Each row is followed by its group, which names the range that a hidden value of the row falls in. A new part has a new value, new ranges and new names.
(in the rows, 128 means zero)
[132 122 144 190 142 124 113 114 125 112 141 112 157 150 145 100 146  84
 129 152 106 118 118 115 130  49 119 154 104 129] -> (9)
[117 142 102 172 142 124 125 119 132 132 128 129 143 116 133 132 126 123
 134 143 112 137  90 118 136  76 129 139 121 115] -> (19)
[117  76 145 112 116 127 125 117 121 148 145  96 113 141 109 126 148 181
 122 143 106 108 182 118  90 153 109  51 141  91] -> (9)
[139 145 192 164 139 133 143 179 137 143 155 127 134 109 101 124 108 197
 140 161 120 157 128  95 124 244 120  44 130 148] -> (13)
[136 160 163 139 142 144 140 188 142 153 155 122 119 115  91 131 106 183
 141 126 149 173 118  97 113 255 142 109 152 144] -> (13)
[146 130 159 231 165 117 120  93  85 125 151 135 161 148 115  96 149 102
 123 141 101 119  81  99 113  76 144 135 101 104] -> (9)
[157 134 157 129 135 136 128 135 110 134 152 134 105 134 106 125 116 154
 137 116 144 160 110 132 106 148 139 128 139 135] -> (13)
[149  82 109 188 179 150 173 125 100 147 131 130 147 128  99 101 148 135
 120 101  97 149  92 180 121  90 148 101 109  75] -> (13)
[100 115 163 143 107 117 144  69 131 128 124 104 164 118 145 107 119 140
 126 148 132 132 212 157 135  26 122  18 140  96] -> (9)
[134  88  82 161 173 143 149 111 106 155 121 134  99 110 114 135 114 139
 124 128 117 156 100 173 139  98 146 105 106  79] -> (13)
[148 143 169 124 144 131 116 121 131 145 156 143  75 135 106 121 112 113
 103 116 175 156 140 124 109 212 154 145 106 129] -> (13)
[134 142 165 201 152 116 107  53 102 135 163 104 151 162 106 121 126 154
 123 122 107 146 163 110 109  61 125 125 135 109] -> (9)
[125 167 135 166 130 130 117 156 116 132 155 152  99 121 142 152 111 128
 147 142 117 163 113  73 133 175 133  76 115 142] -> (13)
[123 118 164 174 132 128 148  96 118 120 117 132 140 114 134  94 134 166
 163 126 109 141  79 135 132  43 119  51 162 107] -> (19)
[122 154 136 142 150 121 175  98 134 146 127 133 131  97 133 150  84 170
 113 140 133 181  95 130 142 159 153 124 178 128] -> (13)
[111 169 156 182 142 127  99 103 111 150 161 135 118 120 102 129 121 160
 132 111 146 152 105  94 116 181 129 139 140 132] -> (19)
[152 103 123 100 124 140 134 142 121 139 129 137 103 116 122 127 139 159
 132 116 137 126 131 165 112 114 140 117 140 128] -> (13)
[ 73 203  79 234 129 135 108 123 131 144 158 127 169  96 143 146 141 124
 177 132  91 146  58  73 126  54 115 132 106 132] -> (13)
[ 84 134 159 152  93 140 154  75  99 145 147 113 198  91  80 149 127 200
 152 129 115 124 212 146 103 129 137   1 145 106] -> (19)
[143 130 144 185 147 114 115 100 114 117 132 125 158 148 121 102 145 107
 121 138 108 114 107 111 123  80 133 160 118 116] -> (9)
[162  86 141 195 135 151 128 196 141  92 151 137 119 126 151 102 157 123
 145 166 103 136 106  71 132   7 119  76  52 143] -> (19)
[120 137 177 126 132 132 112  99 106 136 157 137 123 129  66 151 104 195
 141 121 145 153  97  48 106 255 136  81 156 129] -> (19)
[146 170 187 180 160 138 162 150 108 118 171 146  97 138 105 110 109 157
 134 101 143 182  47 106 108 151 130 100 120 113] -> (19)
[165 105 124 121 117 140 152 159 111 131 132 145 120 109 142 130 144 170
 140 123 121 131 141 134 121  88 136  78 147 100] -> (13)
[110 115 139 153 127 107 131  14 169 130 105  96 192 127 140 104 126 121
  95 133 126 151 181 125 146  67 146  50 145  84] -> (9)
[149 125 187 181 139 118 116  65 106 106 117 141 160 155 103  76 133 152
 152 118  90 162  90 108 121  35 141  49 146  81] -> (19)
[122 118 154 136 120 123 135  75 138 124 105 122 163 126 113 111 123 143
 126 127 117 134 152 146 133 107 140  77 140 103] -> (19)
[113 156 135 205 153 120 124  87 110 127 146 133 160 124  94 125 143 115
 124 120 109 129  68 100 112 130 142 138 111  94] -> (9)
[ 95 140 136 193 130 109 120  61 137 124 158  98 172 135 179 137 119 145
 111 163 127 150 123  58 131  97 120  73 145 133] -> (9)
[160 119 167 238 169 102 111  21 115 118 132 105 207 195 125  71 150  93
 117 143  82 137 140 106 131  11 145  92 115  71] -> (9)
[135 106 109 124 124 141 131 144 118 139 142 147 114  97 123 149 147 159
 145 110 142 133 113 113 111 191 145  64 139 129] -> (13)
